Below are the code and all the weights of a small trained network. Each question names an input and a class and asks about switching units off, where a switched-off unit gives its printed mean instead of its output.

import numpy as np


def w(rows, s, z=0):
    codes = np.array(rows[::2]) - 128.0
    scale = np.full(codes.shape[1], s)
    scale[-1] = z or s
    return codes * scale


def f(y):
    return y / 2 * (1 + np.tanh(0.7978845608 * (y + 0.044715 * y**3)))


def log_softmax(a):
    a = a - a.max(-1, keepdims=True)
    return a - np.log(np.exp(a).sum(-1, keepdims=True))


def net(x, mask):
    res = np.array(x, float).reshape(1, 3) / 4 @ E
    y = f(res @ A[0][:, :-1].T + A[0][:, -1])
    res = res + np.where(mask, y, B[0][:, -1]) @ B[0][:, :-1]
    return log_softmax(res[-1] @ U[:, :-1].T + U[:, -1])


A, B = {}, {}
E = w([
[161,109,167,226,192,8],'x0',
[3,149,143,104,29,10],'x1',
[200,18,231,129,14,138],'x2',
],0.0063)
A[0] = w([
[100,183,96,80,131,166,71],'N1',
[166,146,147,205,142,32,89],'N2',
[138,210,94,48,85,176,80],'N3',
[57,123,115,33,76,137,127],'N4',
[229,144,129,137,173,193,93],'N5',
[71,180,154,111,65,61,83],'N6',
[224,155,98,143,191,169,190],'N7',
[148,66,188,145,76,149,66],'N8',
[212,84,212,133,63,135,58],'N9',
[176,140,142,233,154,35,120],'N10',
[128,149,100,2,64,200,81],'N11',
[162,129,167,198,177,42,254],'N12',
[45,114,109,107,69,75,165],'N13',
[194,113,123,141,183,196,212],'N14',
[173,68,200,143,67,132,102],'N15',
[152,63,143,149,213,115,107],'N16',
[59,141,73,135,219,136,41],'N17',
[97,169,119,121,50,58,92],'N18',
[189,126,61,18,101,206,156],'N19',
[65,162,165,81,81,64,157],'N20',
[75,168,52,128,217,103,125],'N21',
[181,115,118,125,177,253,73],'N22',
[176,144,119,210,161,35,61],'N23',
[118,146,89,13,78,197,63],'N24',
[120,97,195,232,182,62,58],'N25',
[194,64,173,157,67,140,52],'N26',
[152,56,200,121,62,112,62],'N27',
[94,220,66,167,220,89,114],'N28',
[219,127,106,144,161,189,150],'N29',
[185,49,197,124,96,132,100],'N30',
[87,157,31,100,229,102,100],'N31',
[64,200,94,153,215,142,114],'N32',
[199,101,96,169,172,199,53],'N33',
[54,104,134,126,103,93,202],'N34',
],0.007,0.0037)
B[0] = w([
[126,98,94,97,112,119,159],'N1',
[111,85,107,124,147,143,195],'N2',
[97,82,97,90,126,119,175],'N3',
[95,100,138,138,180,106,196],'N4',
[152,140,164,156,179,57,192],'N5',
[154,153,171,171,166,27,206],'N6',
[116,154,179,133,143,89,213],'N7',
[168,127,103,68,92,104,171],'N8',
[169,135,125,87,96,96,198],'N9',
[79,49,90,97,169,178,216],'N10',
[59,20,58,114,186,137,202],'N11',
[40,85,131,105,151,215,254],'N12',
[109,156,197,156,187,65,228],'N13',
[116,149,201,162,163,95,217],'N14',
[181,124,146,61,86,116,198],'N15',
[93,102,137,132,165,105,158],'N16',
[203,141,97,74,74,45,175],'N17',
[138,142,164,177,176,33,195],'N18',
[90,98,132,127,183,142,215],'N19',
[129,156,188,157,195,73,226],'N20',
[165,130,157,65,55,109,221],'N21',
[108,111,149,154,165,69,201],'N22',
[83,43,30,82,140,147,184],'N23',
[86,64,100,104,152,113,191],'N24',
[97,75,72,96,146,131,197],'N25',
[176,124,122,95,107,100,182],'N26',
[167,137,131,78,100,78,190],'N27',
[158,124,140,77,91,120,234],'N28',
[117,159,177,157,177,69,199],'N29',
[150,141,138,92,99,105,195],'N30',
[174,137,149,73,74,94,218],'N31',
[177,147,156,73,76,96,212],'N32',
[146,134,154,164,171,2,177],'N33',
[101,151,197,177,161,109,207],'N34',
],0.0074,0.006)
U = w([
[134,180,211,236,212,52,93],'0',
[213,150,133,13,2,105,126],'1',
[38,21,51,104,183,167,114],'2',
[97,196,209,192,125,217,254],'3',
[178,183,41,227,80,145,82],'4',
[162,179,47,198,52,210,75],'5',
],0.0075,0.0082)

Each question gives the input, the list of numbers given to net, and the class t.
The units are the neurons (one row each of A and B). Each row of codes is followed by its name. A weight is (code - 128) times the scale printed after its matrix; where a second scale follows, it is the last column's (A, B and U).
mask holds one flag per neuron, in row order. A switched-off neuron (its flag False) gives its mean, the last column of its row in B, instead of its output. The means were averaged over made-up inputs and are rounded, as every weight is.
A unit's drop is (log p(t) with every unit on - log p(t) with that unit switched off) / (log p(t) with every unit on - log p(t) with every unit switched off).
The circuit of an input: a set's keep is (log p(t) with only the set's units on - log p(t) with every unit switched off) / (log p(t) with every unit on - log p(t) with every unit switched off). Starting from the 12 units with the biggest drops (on a tie, the unit counted first), units are removed one at a time, each time the one whose removal leaves the highest keep (on an exact tie, the one counted first), for as long as the keep stays at least 0.8.
units of the circuit, in order: the units of the circuit, biggest drop first
most important unit: the unit with the biggest drop
k most important neurons: the k neurons with the biggest drops, biggest first
drop when u is switched off: that unit's drop, to one decimal
input [-8,3,5], class 2: units of the circuit, in order	(N11)
input [0,-7,-8], class 1: units of the circuit, in order	(N21, N31)
input [6,-1,-5], class 2: 3 most important neurons	(N12, N10, N23)
input [-3,6,-7], class 1: 2 most important neurons	(N21, N31)
input [-7,-5,5], class 2: 3 most important neurons	(N11, N19, N24)
input [-6,7,-8], class 1: 3 most important neurons	(N21, N31, N32)
input [-7,6,1], class 2: 2 most important neurons	(N11, N24)
input [-6,6,6], class 0: 2 most important neurons	(N13, N20)
input [-8,8,-8], class 0: 4 most important neurons	(N13, N20, N6, N4)
input [8,-5,7], class 2: drop when N27 is switched off	-0.1
input [-8,7,6], class 2: drop when N20 is switched off	-0.2
input [-4,-5,-6], class 1: drop when N20 is switched off	0.2
input [-5,0,-6], class 1: drop when N32 is switched off	0.1
input [-5,2,3], class 2: most important unit	N11
